Below is a small trained network, with its code and all its weights. Each question gives an input and a target symbol and asks what happens when units are switched off, that is, made to give their printed mean instead of their output.

import numpy as np


def w(rows, s, z=0):
    codes = np.array(rows[::2]) - 128.0
    scale = np.full(codes.shape[1], s)
    scale[-1] = z or s
    return codes * scale


def norm(h):
    return h / np.sqrt((h * h).mean(-1, keepdims=True) + 1e-5)


def f(y):
    return y / 2 * (1 + np.tanh(0.7978845608 * (y + 0.044715 * y**3)))


def softmax(a):
    e = np.exp(a - a.max(-1, keepdims=True))
    return e / e.sum(-1, keepdims=True)


def log_softmax(a):
    a = a - a.max(-1, keepdims=True)
    return a - np.log(np.exp(a).sum(-1, keepdims=True))


def net(x, mask):
    ids = ['βηθλξσφω'.index(c) for c in x.split()]
    T = len(ids)
    res = E[ids] + P[:T]
    u = 0
    for l in range(3):
        q, k, v = (norm(res) @ M[l].T for M in (Q, K, V))
        z = softmax(np.where(np.tri(T) > 0, q @ k.T / 2**0.5, -1e9)) @ v
        res = res + np.where(mask[u], z, O[l][:, -1]) @ O[l][:, :-1]
        u += 1
        y = f(norm(res) @ A[l][:, :-1].T + A[l][:, -1])
        res = res + np.where(mask[u : u + 12], y, B[l][:, -1]) @ B[l][:, :-1]
        u += 12
    return log_softmax(norm(res)[-1] @ U[:, :-1].T + U[:, -1])


Q, K, V, O, A, B = {}, {}, {}, {}, {}, {}
E = w([
[49,170,23,114],'β',
[130,114,199,103],'η',
[162,107,177,190],'θ',
[172,82,67,163],'λ',
[49,160,170,29],'ξ',
[86,198,114,202],'σ',
[118,143,254,134],'φ',
[17,240,73,112],'ω',
],0.0078)
P = w([
[102,125,91,129],'0',
[218,216,207,103],'1',
[163,255,30,199],'2',
[73,56,130,6],'3',
[129,122,129,148],'4',
[155,146,166,134],'5',
[163,135,179,131],'6',
[200,100,218,109],'7',
[123,116,79,6],'8',
],0.0076)
Q[0] = w([
[101,3,117,106],'L0H1',
[176,105,110,120],'L0H1',
],0.0075)
K[0] = w([
[243,216,255,124],'L0H1',
[129,150,149,27],'L0H1',
],0.0064)
V[0] = w([
[152,43,1,130],'L0H1',
[54,177,112,37],'L0H1',
],0.0067)
O[0] = w([
[126,52,3,112,6],'L0H1',
[180,122,109,50,156],'L0H1',
],0.013,0.0014)
A[0] = w([
[74,198,234,41,159],'L0N1',
[66,151,197,51,114],'L0N2',
[159,1,229,138,200],'L0N3',
[45,116,71,113,77],'L0N4',
[149,126,228,117,98],'L0N5',
[252,157,86,48,113],'L0N6',
[61,103,5,149,137],'L0N7',
[174,120,173,165,80],'L0N8',
[9,18,89,89,3],'L0N9',
[55,99,156,156,99],'L0N10',
[144,166,216,122,131],'L0N11',
[150,106,96,244,142],'L0N12',
],0.006,0.004)
B[0] = w([
[184,115,79,223,253],'L0N1',
[148,132,114,223,178],'L0N2',
[177,92,72,157,200],'L0N3',
[111,166,196,107,127],'L0N4',
[152,59,147,148,183],'L0N5',
[88,110,108,231,155],'L0N6',
[150,106,237,132,159],'L0N7',
[2,157,48,72,140],'L0N8',
[140,111,116,49,124],'L0N9',
[131,143,51,121,126],'L0N10',
[119,49,32,178,202],'L0N11',
[153,149,109,196,151],'L0N12',
],0.0056,0.0058)
Q[1] = w([
[255,167,137,253],'L1H1',
[106,30,189,105],'L1H1',
],0.0057)
K[1] = w([
[33,166,15,64],'L1H1',
[252,183,10,156],'L1H1',
],0.0043)
V[1] = w([
[160,255,233,146],'L1H1',
[193,45,144,176],'L1H1',
],0.0078)
O[1] = w([
[183,178,177,146,240],'L1H1',
[37,219,248,53,254],'L1H1',
],0.012,0.00088)
A[1] = w([
[124,191,91,168,156],'L1N1',
[114,139,113,137,93],'L1N2',
[54,90,117,149,4],'L1N3',
[105,167,122,123,81],'L1N4',
[167,68,168,121,179],'L1N5',
[116,109,143,192,152],'L1N6',
[77,151,177,21,245],'L1N7',
[121,159,183,93,162],'L1N8',
[161,172,64,121,127],'L1N9',
[108,152,119,203,152],'L1N10',
[158,132,46,169,134],'L1N11',
[140,130,136,13,162],'L1N12',
],0.011,0.004)
B[1] = w([
[107,139,169,85,213],'L1N1',
[148,135,204,157,117],'L1N2',
[112,227,205,115,144],'L1N3',
[163,218,114,182,119],'L1N4',
[55,92,73,60,194],'L1N5',
[182,8,177,68,239],'L1N6',
[103,164,86,67,212],'L1N7',
[71,128,36,5,188],'L1N8',
[125,108,159,217,157],'L1N9',
[157,37,140,92,253],'L1N10',
[148,21,204,125,241],'L1N11',
[161,107,4,59,145],'L1N12',
],0.0046,0.0041)
Q[2] = w([
[120,159,2,99],'L2H1',
[199,54,112,69],'L2H1',
],0.0085)
K[2] = w([
[202,173,26,191],'L2H1',
[225,254,169,223],'L2H1',
],0.0071)
V[2] = w([
[58,31,95,254],'L2H1',
[2,171,230,198],'L2H1',
],0.0078)
O[2] = w([
[108,191,57,244,255],'L2H1',
[68,119,155,195,217],'L2H1',
],0.011,0.0017)
A[2] = w([
[141,159,63,71,82],'L2N1',
[166,125,131,163,136],'L2N2',
[22,154,68,219,104],'L2N3',
[124,90,252,120,169],'L2N4',
[86,96,148,157,169],'L2N5',
[174,153,58,106,4],'L2N6',
[170,129,114,134,50],'L2N7',
[150,126,93,65,221],'L2N8',
[123,95,126,123,138],'L2N9',
[142,108,96,85,110],'L2N10',
[70,182,141,83,222],'L2N11',
[73,85,52,134,46],'L2N12',
],0.015,0.0041)
B[2] = w([
[130,183,146,194,150],'L2N1',
[95,114,158,168,171],'L2N2',
[128,69,153,68,255],'L2N3',
[119,52,113,94,238],'L2N4',
[170,2,99,101,178],'L2N5',
[105,147,148,195,139],'L2N6',
[164,173,205,175,131],'L2N7',
[104,168,75,127,169],'L2N8',
[122,105,63,124,141],'L2N9',
[191,146,71,136,140],'L2N10',
[61,140,164,141,178],'L2N11',
[129,131,141,40,176],'L2N12',
],0.0098,0.009)
U = w([
[122,133,38,148,81],'β',
[115,133,222,101,14],'η',
[19,102,175,227,251],'θ',
[42,90,59,101,41],'λ',
[198,148,149,61,139],'ξ',
[169,163,212,164,200],'σ',
[126,141,248,134,19],'φ',
[162,171,101,213,221],'ω',
],0.014,0.0033)

Each question gives the input, a string of symbols that net reads in full, and the target symbol t.
The units are the heads (2 rows each of Q, K, V and O) and the neurons (one row each of A and B). Each row of codes is followed by its name. A weight is (code - 128) times the scale printed after its matrix; where a second scale follows, it is the last column's (O, A, B and U).
mask holds one flag per unit, layer by layer, with each layer's heads first. A switched-off unit (its flag False) gives its mean, the last column of its rows in O or B, instead of its output. The means were averaged over made-up inputs and are rounded, as every weight is.
A unit's drop is (log p(t) with every unit on - log p(t) with that unit switched off) / (log p(t) with every unit on - log p(t) with every unit switched off).
The circuit of an input: a set's keep is (log p(t) with only the set's units on - log p(t) with every unit switched off) / (log p(t) with every unit on - log p(t) with every unit switched off). Starting from the 12 units with the biggest drops (on a tie, the unit counted first), units are removed one at a time, each time the one whose removal leaves the highest keep (on an exact tie, the one counted first), for as long as the keep stays at least 0.8.
circuit, biggest first: the units of the circuit, biggest drop first
most important unit: the unit with the biggest drop
k most important neurons: the k neurons with the biggest drops, biggest first
k most important neurons of layer l: the k neurons of layer l with the biggest drops, biggest first
drop when u is switched off: that unit's drop, to one decimal
input ξ θ β, target ξ: 2 most important neurons	L0N8, L0N1
input ξ σ ξ ω λ β θ, target ξ: circuit, biggest first	L2H1, L0H1
input θ λ ω ω θ θ θ ω θ, target θ: circuit, biggest first	L0H1
input λ λ θ, target λ: circuit, biggest first	L0H1, L1H1
input θ ω ω η ω η θ ξ, target θ: 2 most important neurons	L2N2, L0N1
input ξ θ σ, target ξ: circuit, biggest first	L0H1, L2H1
input η η λ, target η: circuit, biggest first	L2H1, L1H1, L0H1
input η ξ θ, target η: circuit, biggest first	L2H1, L0H1
input θ φ λ ω, target θ: 2 most important neurons of layer 2	L2N11, L2N12
input β λ θ, target β: 3 most important neurons	L0N11, L0N6, L0N1
input θ θ θ ω ξ σ σ λ φ, target θ: circuit, biggest first	L0H1, L2H1
input σ β φ ω ξ θ η ξ, target σ: 2 most important neurons	L0N1, L0N3
input λ θ η λ θ ω θ, target λ: circuit, biggest first	L1H1, L0H1
input ξ θ ω, target ξ: 3 most important neurons	L0N8, L0N1, L0N2
input β β λ ω θ, target β: circuit, biggest first	L2H1, L1H1
input σ φ ξ θ σ ω, target σ: 2 most important neurons of layer 0	L0N1, L0N5
input σ λ ξ η β θ ω θ ω, target ω: most important neuron of layer 0	L0N1
input ω σ θ σ ξ λ λ θ, target ω: 2 most important neurons of layer 2	L2N3, L2N4
input ω σ σ θ θ β, target ω: 2 most important neurons	L2N3, L0N11
input θ ω ξ β, target θ: most important unit	L0N1
input σ β ω ω η, target ω: drop when L0N5 is switched off	0.1
